Here is a tiny trained network, its code and every weight. The questions are about switching its units off for an input and a class, where a switched-off unit gives its printed mean instead of its output.

import numpy as np


def w(rows, s, z=0):
    codes = np.array(rows[::2]) - 128.0
    scale = np.full(codes.shape[1], s)
    scale[-1] = z or s
    return codes * scale


def f(y):
    return np.maximum(y, 0)


def log_softmax(a):
    a = a - a.max(-1, keepdims=True)
    return a - np.log(np.exp(a).sum(-1, keepdims=True))


def net(x, mask):
    res = np.array(x, float).reshape(1, 6) / 4 @ E
    y = f(res @ A[0][:, :-1].T + A[0][:, -1])
    res = res + np.where(mask, y, B[0][:, -1]) @ B[0][:, :-1]
    return log_softmax(res[-1] @ U[:, :-1].T + U[:, -1])


A, B = {}, {}
E = w([
[145,137,214,229,65,201,48],'x0',
[76,100,121,116,106,142,130],'x1',
[182,246,22,74,23,250,129],'x2',
[211,2,52,117,181,205,103],'x3',
[97,122,113,135,125,141,140],'x4',
[202,96,65,208,13,40,195],'x5',
],0.0071)
A[0] = w([
[167,143,169,211,90,215,72,190],'neuron 0',
[70,206,181,114,93,75,147,254],'neuron 1',
[94,119,223,176,189,36,128,93],'neuron 2',
[131,169,132,59,183,192,89,126],'neuron 3',
[174,115,111,115,77,80,153,110],'neuron 4',
[122,88,194,245,111,190,51,91],'neuron 5',
[95,108,154,166,82,153,99,89],'neuron 6',
[131,175,94,95,66,190,149,58],'neuron 7',
[158,187,133,68,91,190,151,43],'neuron 8',
[77,146,165,48,166,173,89,60],'neuron 9',
[87,85,71,53,133,61,165,119],'neuron 10',
[191,12,56,111,158,185,66,147],'neuron 11',
[127,150,42,42,196,84,128,103],'neuron 12',
[157,181,58,68,50,229,105,72],'neuron 13',
[88,1,141,181,180,158,181,103],'neuron 14',
[139,77,66,168,7,85,174,77],'neuron 15',
],0.0093,0.0098)
B[0] = w([
[90,133,154,79,136,134,196,227],'neuron 0',
[182,88,88,101,34,231,139,254],'neuron 1',
[147,205,80,131,102,86,55,211],'neuron 2',
[134,127,163,181,159,178,107,185],'neuron 3',
[138,100,161,184,210,166,144,165],'neuron 4',
[109,150,167,77,172,94,185,195],'neuron 5',
[146,148,124,114,146,94,192,152],'neuron 6',
[145,169,106,137,149,83,79,175],'neuron 7',
[103,157,117,116,137,57,64,165],'neuron 8',
[145,89,181,254,223,171,104,165],'neuron 9',
[168,148,181,88,180,112,161,184],'neuron 10',
[220,116,58,127,59,170,136,214],'neuron 11',
[111,131,165,100,168,114,186,184],'neuron 12',
[87,192,100,115,161,48,94,219],'neuron 13',
[118,191,121,96,92,116,33,186],'neuron 14',
[164,128,247,201,153,128,93,194],'neuron 15',
],0.0094,0.013)
U = w([
[119,165,99,113,127,70,50,47],'0',
[136,106,176,244,171,170,113,84],'1',
[172,125,92,84,81,205,124,103],'2',
[134,125,122,103,127,156,132,255],'3',
[113,129,155,46,168,112,212,81],'4',
[138,120,119,111,121,160,122,214],'5',
[57,51,64,140,105,150,155,110],'6',
],0.011,0.0098)

Each question gives the input, the list of numbers given to net, and the class t.
The units are the neurons (one row each of A and B). Each row of codes is followed by its name. A weight is (code - 128) times the scale printed after its matrix; where a second scale follows, it is the last column's (A, B and U).
mask holds one flag per neuron, in row order. A switched-off neuron (its flag False) gives its mean, the last column of its row in B, instead of its output. The means were averaged over made-up inputs and are rounded, as every weight is.
A unit's drop is (log p(t) with every unit on - log p(t) with that unit switched off) / (log p(t) with every unit on - log p(t) with every unit switched off).
The circuit of an input: a set's keep is (log p(t) with only the set's units on - log p(t) with every unit switched off) / (log p(t) with every unit on - log p(t) with every unit switched off). Starting from the 12 units with the biggest drops (on a tie, the unit counted first), units are removed one at a time, each time the one whose removal leaves the highest keep (on an exact tie, the one counted first), for as long as the keep stays at least 0.8.
units of the circuit, in order: the units of the circuit, biggest drop first
most important unit: the unit with the biggest drop
top k neurons: the k neurons with the biggest drops, biggest first
drop of u: that unit's drop, to one decimal
input [-4,-8,1,-8,4,-8], class 1: top 2 neurons : neuron 9; neuron 3
input [-1,-1,-8,-8,4,-6], class 0: most important unit : neuron 2
input [8,5,0,5,-5,4], class 4: top 2 neurons : neuron 5; neuron 0
input [2,-8,5,-8,-5,-8], class 1: top 3 neurons : neuron 9; neuron 3; neuron 11
input [-4,5,-1,-1,-2,6], class 1: units of the circuit, in order : neuron 15; neuron 4
input [-5,5,8,-8,0,-7], class 0: top 2 neurons : neuron 13; neuron 8
input [7,0,-2,3,-6,-5], class 4: top 3 neurons : neuron 5; neuron 0; neuron 1
input [7,1,0,2,-2,-2], class 4: units of the circuit, in order : neuron 5; neuron 0
input [5,-8,-6,6,0,2], class 3: top 4 neurons : neuron 1; neuron 13; neuron 5; neuron 0
input [-6,5,-8,-1,3,1], class 0: top 2 neurons : neuron 2; neuron 14
input [6,-7,6,7,7,8], class 1: top 2 neurons : neuron 15; neuron 1
input [1,-2,7,-5,4,-1], class 0: top 3 neurons : neuron 13; neuron 8; neuron 7
input [8,0,7,-7,-8,6], class 4: top 2 neurons : neuron 0; neuron 2
input [-6,6,-4,-6,-1,-1], class 2: most important unit : neuron 1
input [-3,2,-4,-2,-8,8], class 1: top 2 neurons : neuron 15; neuron 4
input [6,4,0,-7,-5,3], class 2: top 2 neurons : neuron 1; neuron 13
input [-4,-2,6,5,5,-7], class 1: units of the circuit, in order : neuron 9; neuron 3
input [8,7,-5,2,-7,1], class 4: drop of neuron 0 : 0.2
input [-5,2,1,-6,2,-3], class 2: drop of neuron 15 : 0.1
input [-6,7,3,-2,-2,8], class 1: most important unit : neuron 15
input [-2,1,1,-3,3,-4], class 1: drop of neuron 5 : 0.1
